(in the rows, 128 means zero)
Here are made-up objects, facts about them, and rows of numbers that follow some of those facts. Name the object behind each unnamed row.

How the objects are related:
Δ: belongs to class; θ: points at; Φ: refers to
flibrusek {Δ=745, Φ=neti}
skifles {Δ=660}
fumos {Δ=660, Φ=gefi}
nabur {Δ=660, θ=flibrusek}
felek {Δ=660, θ=lodran}
pone {Δ=311, θ=viti}
ranok {Δ=660, Φ=kikli}
lefla {Δ=745}
skede {Δ=311, θ=ranok, roze, teplu, tubrozil}
datrir {Δ=311, θ=fumos, Φ=flogrem}
bretol {Δ=660}
gefi {Δ=660, Φ=plefan}
klagir {Δ=311}
droflun {Δ=311, Φ=ranok}
fostun {Δ=660, Φ=droflun}
noke {Δ=311, Φ=dakil}
stuge {Δ=745, θ=stagis}
toza {Δ=660}
klutrus {Δ=660, Φ=lemuk}
tubrozil {Δ=745, Φ=stagak}
drogrok {Δ=660, Φ=vegrum}
fusoklu {Δ=745, θ=gesun}
tiva {Δ=311, Φ=plubrar}
stogris {Δ=745, Φ=nafum}
stagak {Δ=311, Φ=trofla}
neti {Δ=660, Φ=flabon}
teplu {Δ=311}
klalak {Δ=660, Φ=fladriflo}
stoflape {Δ=745, θ=flosku, siskil, trofla, Φ=fusoklu}
rupledren {Δ=745, θ=kudras, neti}
floflo {Δ=745}
stagis {Δ=311}
trura {Δ=660}
retom {Δ=745, θ=skabil, nuskagrim, Φ=kapus}
vake {Δ=745, Φ=volu}
brubres {Δ=745, θ=klalak, trufefa, Φ=fumos}
bepi {Δ=660}
plefan {Δ=745, θ=stagis, klagir, klutrus, Φ=lilo}
kekonol {Δ=745, θ=fumos}
lodran {Δ=745}
klubrotru {Δ=745, Φ=klalak}
flabon {Δ=745, Φ=skuflur}
kudras {Δ=745}
ploges {Δ=660}
testo {Δ=311, Φ=skivun}
dakil {Δ=745, Φ=skede}
plopak {Δ=745, θ=kikli, brofur, plabi, gribrabrir, nuskagrim, klubrotru}
litran {Δ=745, θ=klagir, flabon}
flode {Δ=311, θ=fostun, siskil, klagir}
sose {Δ=745, θ=vegrum, doti}
gedrel {Δ=311, θ=skifles, lefla, skavir, plabi}
gurotur {Δ=745, Φ=loplor}
fladriflo {Δ=660, Φ=roze}
brofur {Δ=660}
ruklur {Δ=745}
kikli {Δ=745}
dromi {Δ=311, θ=bepi, klagir, Φ=klutrus}
badraplu {Δ=745, θ=brosko}
skisubam {Δ=745, Φ=testo}
dradra {Δ=660, Φ=skisubam}
dedan {Δ=660}
klapla {Δ=660, Φ=gidi}
trufefa {Δ=660}
grabra {Δ=745, Φ=braflal}
vatra {Δ=745, Φ=gurotur}
nuskagrim {Δ=745}
siskil {Δ=745}
brosko {Δ=311}
skivun {Δ=311, θ=tede, pliru, Φ=tralu}
kiston {Δ=660, θ=klafor, tede, Φ=ruklur}
stastin {Δ=745, θ=kudras, ruklur}
skabil {Δ=311}
tabral {Δ=660, θ=sobovik, Φ=dradra}
rotra {Δ=745}
raplam {Δ=745, Φ=vake}
nefoflan {Δ=311, θ=stodrar, brosko, dakil, tubrozil, Φ=klafor}
tezo {Δ=745, θ=stodrar, grabra, tibem}
loplor {Δ=745, Φ=felek}
gesun {Δ=311}
nafum {Δ=660, Φ=grodrer}
gribrabrir {Δ=745}
podino {Δ=745, θ=bretol, madri}
kebis {Δ=660, θ=lefla}
kligrur {Δ=745, Φ=flibrusek}
roste {Δ=745, θ=dedan}
fifek {Δ=660}
flosku {Δ=745}
lemuk {Δ=660, Φ=bretol}
dusik {Δ=745, θ=stagak, Φ=klapla}
roze {Δ=311}
stograk {Δ=745, θ=neti}
bosima {Δ=311}
trofla {Δ=745, Φ=stoflape}
pliru {Δ=745}
brepel {Δ=745}
skuflur {Δ=311, Φ=tede}
doti {Δ=745}
madri {Δ=745}
skavir {Δ=745}
plubrar {Δ=660, θ=plabi, Φ=lafam}
flutak {Δ=745, θ=trufefa, Φ=stodrar}
lagre {Δ=745, θ=floflo, brosko, skabil, tubrozil}
griplide {Δ=311, θ=skavi, Φ=pasel}
gogum {Δ=660, θ=ruklur, gidi, brepel}
boskin {Δ=660, Φ=nefoflan}
mufem {Δ=745, θ=vake}
volu {Δ=311, θ=bretol, Φ=flutak}
gidi {Δ=745, Φ=datrir}
vegrum {Δ=311, Φ=vatra}
tralu {Δ=745, Φ=grabra}
kuflel {Δ=311, Φ=brubres}
stetrar {Δ=745}
viti {Δ=745}
repline {Δ=745, θ=stodrar}
stodrar {Δ=745, Φ=girak}
flogrem {Δ=745, Φ=kiston}
giplapom {Δ=745, θ=fifek, Φ=kuflel}
drogri {Δ=311, Φ=dusik}
lafam {Δ=311, Φ=drogrok}
sobovik {Δ=660}
lilo {Δ=311, θ=skavi, Φ=roste}
pasel {Δ=745}
girak {Δ=745, Φ=griplide}
skavi {Δ=745}
grodrer {Δ=660}
subiplok {Δ=745, θ=braflal}
redrir {Δ=660, θ=sobovik}
tede {Δ=745, Φ=dromi}
bruflum {Δ=745, θ=dedan, skifles, doti}
tibem {Δ=660}
lebris {Δ=660, θ=ploges, toza, stetrar}
kapus {Δ=745, θ=kikli, Φ=boskin}
klafor {Δ=660, Φ=giplapom}
braflal {Δ=745, Φ=tiva}
plabi {Δ=745}

Some rows with their names:
nabur: [ 90  66 116  92 151 128 129  69 144 174 138 122 178 134 122 170 133 108
 141 111 149 109 105 116 114  99 118]
klalak: [ 77  72 101  94 134 121 129  89 149 172 125 122 159 148 118 156 139  99
 143 111 146 115  87 118 105 113 116]
tede: [106  42  85 114 133 121 153 109 147 172 127 173 159 148 130 142 137 138
  99  99 157 145 152 115  92 123 131]
loplor: [121  50  96 124 145 134 156  93 153 168 135 177 170 133 124 142 134 150
 104  87 135 136 152 108  80 103 135]
felek: [100  74 109  82 149 126 137  64 158 162 151 125 178 122 112 171 135 128
 148  88 136 109  98 112 101  87 110]
lilo: [122  49 130  81 133 149 134  71 139 139 138 189 149 191 131 191 114 107
 137 129 131 104 135 121  76  97 114]
pliru: [107  44  87 118 133 127 146 105 143 173 125 176 161 152 127 136 133 136
 102 101 155 140 150 113  95 119 135]
pone: [118  63 122  86 133 136 132  80 126 134 128 187 172 181 128 197 129 109
 138 120 136  95 146 123  85  97 117]
brepel: [129  45  97 138 152 119 165 110 136 177 129 173 151 144 161 130 143 136
 111 113 144 112 152 105 100 125 118]
kikli: [141  44  91 137 161 122 149 125 129 178 139 190 158 142 107 135 154 132
 108 107 149 145 117 145  83 114 134]
stograk: [133  49 110 136 155 135 147  90 130 179 131 177 172 145 162 133 136 140
 110 115 146 109 159  99 109 110 126]
retom: [126  64 119 161 174 143 131 104 114 175 113 182 210 125 117 155 152 130
 111 100 150 135 157 127 105 100 153]
skabil: [120  57 111 112 156 129 143 115 135 126 121 187 148 172 123 206 148  86
 148 115 128 131 133 154  73 106 108]
brofur: [107  62 114 110 172 111 143  99 139 178 142 127 168 133  91 168 156  95
 142 117 144 119  71 147  93 103 129]
kligrur: [115  45 103 141 149 132 158  81 147 163 121 176 161 143 105 129 137 118
  88 110 150 127 161 102 106 103 149]
tezo: [121  54 117 136 155 162 124  85 144 170 126 181 187 133 145 151 126 130
 107 100 154 162 161 113 115  97 129]
fumos: [ 79  57 103  87 141 117 144  87 161 170 139 120 147 145 118 162 136  97
 137 114 145 122  88 124  99 113 111]
datrir: [112  71 123  93 123 144 121  86 123 139 118 193 167 189 135 183 127 103
 145 122 137  91 132 122  86  98 115]
skisubam: [118  33  97 119 149 128 141  92 128 178 126 176 171 151 139 148 137 127
  92 119 167 141 161 127 120 121 132]
tiva: [120  54 113  84 137 125 143  86 126 132 130 183 166 177 125 204 133 109
 135 115 136  97 147 131  80 100 118]
stetrar: [113  45  88 121 134 127 150 104 145 173 126 176 159 151 129 137 137 135
 102 101 154 139 150 114  97 118 133]

Rows to name:
No name comes twice in this set of rows, the named rows included.
[ 88  83 117  91 136 137 111  68 140 174 130 131 176 143 123 152 130 104
 147 109 156 107  90 109 123  93 118]	kiston
[115  57  95 133 134 144 133 100 133 178 120 188 165 153 138 127 137 131
 108 107 153 133 133 116 103 109 130]	flogrem
[104  43  73  95 125 123 147  83 139 132 113 191 162 185 105 201 156 105
 121 122 105  87 124 164  88 121  85]	klagir
[132  48  86 116 144 126 139  91 132 168 139 186 166 139 137 140 139 139
 104  98 161 140 145 121 113 104 123]	pasel
[ 72  53  90 100 145 124 140  66 156 173 120 124 182 139  95 173 153 101
 124 117 123 100  89 144 115 116 104]	fostun
[103  63 106 105 159  98 165  82 150 159 136 115 137 133 128 152 151  92
 137 117 144  85 102 105 118 109 101]	neti
[118  55 108  98 137 153 119  47 126 140 119 196 196 177 115 203 138 119
 124 124 113  77 134 150 102  93  99]	flode
[119  47  98 134 143 155 126  66 132 182 123 189 199 144 126 140 133 145
  95 111 137 121 140 130 121 102 123]	stoflape
[109  56 113 134 137 153 127  94 140 186 116 181 181 157 139 133 126 137
 106 111 144 127 144 107  98 111 140]	dusik
[141  58  85 143 143 116 152 119 128 177 131 186 129 152 176 110 147 134
 123 113 149 108 128 103 109 121  98]	ruklur

The same objects again, as new rows of numbers:
Some rows with their names:
giplapom: [139 141 142  96 119 127 105 155 124 130 162 100  89 136 159 124  92  94
 132 129 122 131 109 133 126 117 121 152 130 127  98 108 111 116]
stodrar: [140 149 131 120 180 148  93 124 127 101 182 139 129 115 154  69 116  96
 169 135 115  91 109 146 141 110 151 148 126 154 117 120 110 108]
tibem: [ 94 135 127 128 100 157 151  89 109 143  99 162 165 124  79 121 128 161
 135 143 114  74 152 157 142 138 128 138 113  95 115 176 170 145]
bretol: [101 131 111 128  24 126 151 103 113 118 102 139 158 106  94 107 153 188
 121 160 133  75 148 176 122 113 122 125 106  69 113 182 161 134]
nefoflan: [173 137 149 139 132 123 149  64  73 121 157 123 151 190  79 111 134 102
 127  64 122 241 163 163 138 164  97 144 123 138 110 104 178  83]
sose: [117 123 122  99 136 120 121 166 142 121 155 107  87 124 173 132  77 108
 117 141 135 126 121 113 120 146 119 139 144 138 112  94 111 119]
brofur: [120  99 113 136  73 123 165  87 121 173  83 137 168 148  89 109 120 177
 138 165 120  56 162 105 121 145 131 130 127 117 122 184 140 138]
pasel: [133 139 128 109 133 127 103 161 138 110 159 112 100 115 162 115 100 109
 138 139 128 120 107 129 120 113 135 138 128 137 120 111 103 124]
gefi: [102 123 140 130  51 152 164 125 112 153  84 159 159 112 103 147  98 161
 125 124 107  88 172 136 123 125 124 117 100  86  61 189 143 172]
badraplu: [144 149 130 108 173 148 107 143 130  98 177 128 103 132 136  93  52  93
 158 137 110 124 118 134 131 142 131 151 135 161 121 104 118 126]
grodrer: [ 95 126 125 124  65 142 156 112 119 149  83 146 150 126  82 142 124 171
 120 148 120  86 151 145 131 136 121 131 115  83 115 174 159 154]
repline: [136 150 132 106 172 147 105 145 129  97 178 131 102 127 140 104  61  95
 150 134 111 127 116 142 135 140 133 150 133 151 117 106 121 128]
doti: [118 115 117 113 144 112 107 149 144 130 159 115 114 112 193 104 140 117
 128 145 138  83 115 113 125 118 141 134 143 142 116 110  96  97]
klagir: [170 134 131 204 115 106 118  87 100 128 110 141 168 134 114 119 250 116
 136  77 152 185 136 107 139  92 108  72 150 110 147 106 137 121]
noke: [150 111 139 162 140 109 148  94 110 130 119 132 163 142 119 144 196 127
 105  68 140 216 152 133 126 135 120 104 119 137 131 113 146 101]
stoflape: [141 157 131 120 122 129 101 173 132 118 146 112  77 129 139 134  70  93
 141 139 130 144 105 103 128 125 106 127 159 125 127  89 111 155]
gurotur: [ 93 152  95  89 194 140 105 192 142  89 132 132 134 133 147 136 135 115
 138 171 133 121  99 111  98 124 162 119 150 154 194  76 126 123]
griplide: [149 113 136 156 122 107 154 104 110 117 126 126 150 144 116 148 177 126
  98  66 143 232 158 141 120 139 112 104 116 130 126 108 148 103]
tralu: [127 122 117 139 198 123 105 139 181 102 154 122  75  88 149 125 103 128
 120 148 142 111  84 129 152 147 128 138 140 157 178 113 108 139]
skivun: [144  97 128 180 187  99 170  96 156 102 118 137 128 103 110 167 169 157
  81  78 166 234 126 151 150 179  98 108 129 144 170 100 159 118]
dakil: [141 148 132 116 184 146  97 131 126  98 180 137 122 120 145  76  95  94
 164 137 114 100 113 142 138 122 147 150 129 159 122 117 114 116]

Name these rows:
No name comes twice in this set of rows, the named rows included.
[136 108 115 118 142 111 109 141 146 136 157 110 115 122 184  95 127 117
 139 151 138  81 117 100 120 118 145 133 143 153 122 117  89  98]	lefla
[123 150 117 153  13 125 138 109 108 135  89 140 145 120  73 112 146 171
 141 163 134  79 138 138 136 107  98 108 136  57 120 166 160 164]	klutrus
[147 142 127 119 176 143 100 131 129 104 177 133 122 127 147  71  92  95
 167 140 115  98 114 131 135 123 145 149 134 163 126 119 109 116]	floflo
[145 136 137 101 148 131 108 171 146 120 141 101  89 131 138 141  78 112
 136 138 114 147  90 126 116 110 143 146 110 154 142 129  92 143]	stograk
[146 146 133 121 196 151  94 117 124 107 181 145 131 124 148  65 111  93
 175 137 112  84 110 138 145 115 153 151 130 165 123 121 112 106]	tubrozil
[144 158 129 140 132 127  81 154 133 122 144 123 103 114 156 109 143  97
 161 144 134  98  91 101 138  86 126 115 159 122 138 101 100 142]	siskil
[ 89  95 112 131  68 117 164  94 125 175  84 139 166 129 117 127 154 179
 114 157 136  45 166 116 126 143 125 125 133  96 109 175 147 121]	skifles
[115 123 137 111  72 142 165 127 130 158  62 126 133 145  52 179  78 174
 117 145 102 131 132 142 116 136 126 143  88 104 141 197 149 181]	gogum
[158 114 117 125 158 118 106 127 141 131 164 115 125 136 160  70 103 112
 163 156 123  81 119  95 119 118 149 138 141 175 129 126  87 107]	nuskagrim
[154 111 142 161 131 111 147  95 107 131 122 130 163 145 125 147 195 121
 107  65 138 216 156 136 125 130 120 104 117 136 122 115 142 101]	skuflur
[165 125 132  94 111 105 106 125 118 162 163  77  89 176 145  97  87  99
 145 151 123 119 107 109 124 129 114 170 148 146 118 111 105  88]	kapus
[106 144 125 150  58 138 140 108 111 161  71 151 150 126  78 140 152 161
 138 151 127  74 139 120 145 116 106 112 143  68 126 164 161 172]	bepi

Now the same objects, written a new way:
Some objects and their rows:
tede: [126 111 106 175 102 127 100 150 145 163  93 131 109 161 149 142 158 159
 171 104 118 137 172  72 157 185 100 160 123 152 167 205 113  80 121 181
 100 192 149 116 105  97 175 158 159 126 125  96  62 162 115 125 106]
lefla: [123 144 115 116  86 142 117 150 116 163 105 116 108 143 103 110 181 147
 112 101 155 123 124  97 154 117 105 192 154 115 118 180  60  90  90 126
  92  93 112 116 115 111 112 157 138 132 169 109 120 114 148 101 161]
bretol: [172 150 109  76 139 164 118  96 108 149 135 144 139 132 146 158 183  96
 137 124 147 148 129  69 110 176 114 158 162  91 121 130 134 102 126 139
  83 155 144 152 137 152 126  92 106 158 185 111 114 193 115 136  66]
stoflape: [ 75  92 164 139 109 113 149  91 138 116  81 112  93 106 160 105 142 143
  96 180 156 136 142 122 167 134 156 127  97 128 137 153 136 106  94 137
 165 149 114 140  82 171 150 166 187 127  88  92  85  93 102  94 120]
nafum: [150 136 133  73 142 158 119  84 117 103 132 144 138 120 141 152 174  91
 132 148 148 169 125  82 118 160 137 133 123 113 123 103 164 142 134 155
  85 168 137 147 139 153 114 118 121 141 150  91 117 181 107 148  93]
teplu: [155 150  94  90 129 134 178  87 110 149 135 120 193 184 130 147 114 156
 110 133 116  84 157  74 171 113 167 117 135  41 115 115 107 149 133 143
 106 158 135 124 191  85 152 114 128 151 148 145 126 146 174 113 127]
gurotur: [100  87 109 124 100 157 106  96 104 132 105 133 120 144 136 128 144 180
 103 135 105 142 137 116 140 123  97 118 123 137 140 165 132 107  67 143
 122 137 172 105  98 157 120 158 188  82 122 115  89 141 104 104 164]
tralu: [132  95 136 129  55 120 165 112 124 118 102 149 140 154 133 109 186  86
 126 173  73 140 130 105 160 166 155 148 115 152 128 202 131 115 148 184
 128 126  84 134 118 158 119 197 153  70 147 110 107  86 108 118 167]
dromi: [110 119 146 148 181  87 165 120 107 100 124  68 107 114 169 116 105 170
 128 183 169 131 201  48 226 127 214 124  88  80 116 119 146 143 151 154
 145 249 111 172 119 120 208 158 175 190  92  72  68 177 151  98 107]
gidi: [ 80 161 140 115 116 139  76 120 131 144 128  91 148 156 122 127 127 145
 131 127  92 128 106 153 141 128 175 146 123 186 166 156  98  77  58 182
 164 122 129 126 102 113 101 168 139  97  95 123 117 117  93 138  81]
fumos: [150 148 130  59 122 164 152 125 132 126 155 133 140 142 140 140 165  82
 151 108 191 189 143  81 120 146 111 120 152 106 145 145 183 139 127 134
 102 174 154 150 181 152 126 107  96 114 142  73 152 172  71 163  98]
vegrum: [150 112  88  91 168 162 109 121  21 106 179  93 137 158 115 111 115 202
 109 155 129 153 163  70 182  81 136 110 140  94  94 120 128 170 108 134
  92 169 157 118 149 117 111 158 161  98 154  92 123 195 179  93 222]
tibem: [174 153 107  53 116 170 144  67 146 131 105 164 165 144 141 182 173  90
 112 116 140 107 116  71 106 168 129 145 132  57 117  89 138 128 117 149
  76 147 158 135 152 141 124 103 114 167 177 135 128 171 128 147  74]
trofla: [121 106 147 127 107 129 141 132 139 148 105 111  88 142 154 108 133 136
 119 155 171 123 148 112 169 157 152 137 129 138 142 161 129  81  80 162
 167 156 137 125  94 152 144 181 158 101 100  88 105  94 119 101 123]
flogrem: [ 94 116 144 134 119 136  97  94 140 144 104 135 124 144 134 120 134 144
 127 156 129 136 121 142 131 146 134 129 122 171 164 155 105  96  94 166
 132 125 119 109 110 114 121 149 150 100  97 118 101  99 121 111 114]
kuflel: [102 135 124 100 135 118 195 128  99 127 182  86 169 160 136 103 114 150
 136 136 160 173 188  89 188  78 151  84 143  88 147 174 157 166 148 112
 134 182 124 148 218 114 161 113 123 109  98  83 140 146  97 124 152]
bosima: [127 139 109 109 154 117 157  96  74 149 160  97 173 157 137 118 126 161
 115 161 116 131 160  81 176 104 164 121 147  74 117 149 105 137 142 119
 119 159 111 153 167 116 150 102 129 152 149 121 107 160 147 102 125]
neti: [145 189 116  83 142 153  93 135 125 103 136  92 149 137 137 175 174 105
 164  96 113 157 134  56 143 159 169 173 114 121 136 120 162 107 110 191
  98 211 157 166 114 131 134 154 124 163 149  90 113 237  82 182  45]
pasel: [ 97 117 118 130  96 130 131  96 128 168  97 131 128 141 138 123 167 153
 105 131 115 120 126 119 140 133 114 154 141 121 140 183  84  81  92 126
 129 110 124 130 106 143 135 124 153 128 138 131  91 113 105 103 111]
griplide: [109 125 134 120 175 117 132  78  78 120 164 108 167 147 141 114 107 160
 129 191 121 152 155 105 172 108 177  94 119 117 137 124 123 158 149 145
 119 170 103 142 170  93 141 115 137 131 107 109 104 146 149 109 126]
skuflur: [125 138 108 151 166 106 130 128 100 118 142  89 149 151 146 135 120 176
 160 143 117 144 198  44 204 133 171 129 107  99 135 147 130 147 167 167
  97 237 122 146 155  74 189 143 154 167 122  90  72 202 150 121 114]

Which object is each row?
No name comes twice in this set of rows, the named rows included.
[146 136 131  68 125 162 151 114 129 129 155 140 135 137 142 143 169  83
 152 116 189 195 145  81 115 147 102 111 152 111 147 149 184 142 135 130
  95 171 150 148 183 154 131  96  96 116 139  75 147 173  66 161  97]	klafor
[ 64  92 173 132  96 111 184 108 156 119  90 101  86 104 164  96 136 134
  95 163 188 148 153 122 177 117 150 118 104 117 143 165 153 113  89 116
 181 154 117 149 104 183 161 159 182 122  69  76 100  85  73  97 127]	plefan
[ 98  92 116 127  99 149 115 101 115 138 101 132 117 145 138 126 150 169
 110 137 113 139 137 118 144 128 104 126 126 139 142 170 123 104  79 143
 129 137 156 112 103 149 124 154 177  87 117 113  93 133 108 108 150]	loplor
[ 92 149 129 105 158 108 153  94  73  99 138  87 151 110 105 102 154 165
  91 162 142 148 145  79 189  57 161 147 116  65  86 121  79 180 158  90
  75 130  64 154 160  95 130 125 151 185 158 108 109 158 173  92 172]	gedrel
[172 167 121  59 141 167 108 124  97 134 136 127 121 119 116 140 198  97
 128 116 182 154 112  63 122 146 117 184 158  88  98 112 112 120 123 125
  59 130 121 145 137 137 100 115  97 169 206  90 136 186 146 132 110]	dedan
[117 109 137 164 113 118 133 157 155 148  77  97  70 133 165 122 140 149
 139 129 177 115 175  71 191 180 153 162 109 130 143 169 128  71  90 174
 152 206 144 135  73 135 187 191 176 147 101  76  69 136 124 107  98]	flabon
[104  81 101 120 100 166 102  90  96 128 102 135 115 148 138 132 146 186
  97 139 104 140 137 115 140 120  93 115 125 135 135 162 134 110  61 139
 124 140 182 103  93 169 116 161 196  77 124 114  91 147 107 102 171]	vatra
[161 134 145  72 130 149 133  87 119  93 128 150 142 123 141 146 184  60
 140 168 133 169 121  76 125 178 160 140 115 119 121 113 167 143 162 174
  88 167 107 153 144 154 113 140 113 130 160  92 126 165 107 152 100]	dradra
[142 132 116 112 161 127 141 117  78 134 174 102 163 170 135 113 107 153
 143 164 127 146 170  80 181 119 173 103 138 112 133 144 132 147 147 158
 121 190 121 137 179  95 147 133 126 115 122 100 118 160 151 117 142]	stagak
[ 59 125 136 125  83 123 141  84 144 107  59 129 122  99 106 122 190 152
  77 129 133 125 113 112 154  84 114 172  97  96 112 145  71 140 106 100
  84  80  85 126 104 127 114 148 185 170 144 125  92 109 130  97 159]	plopak

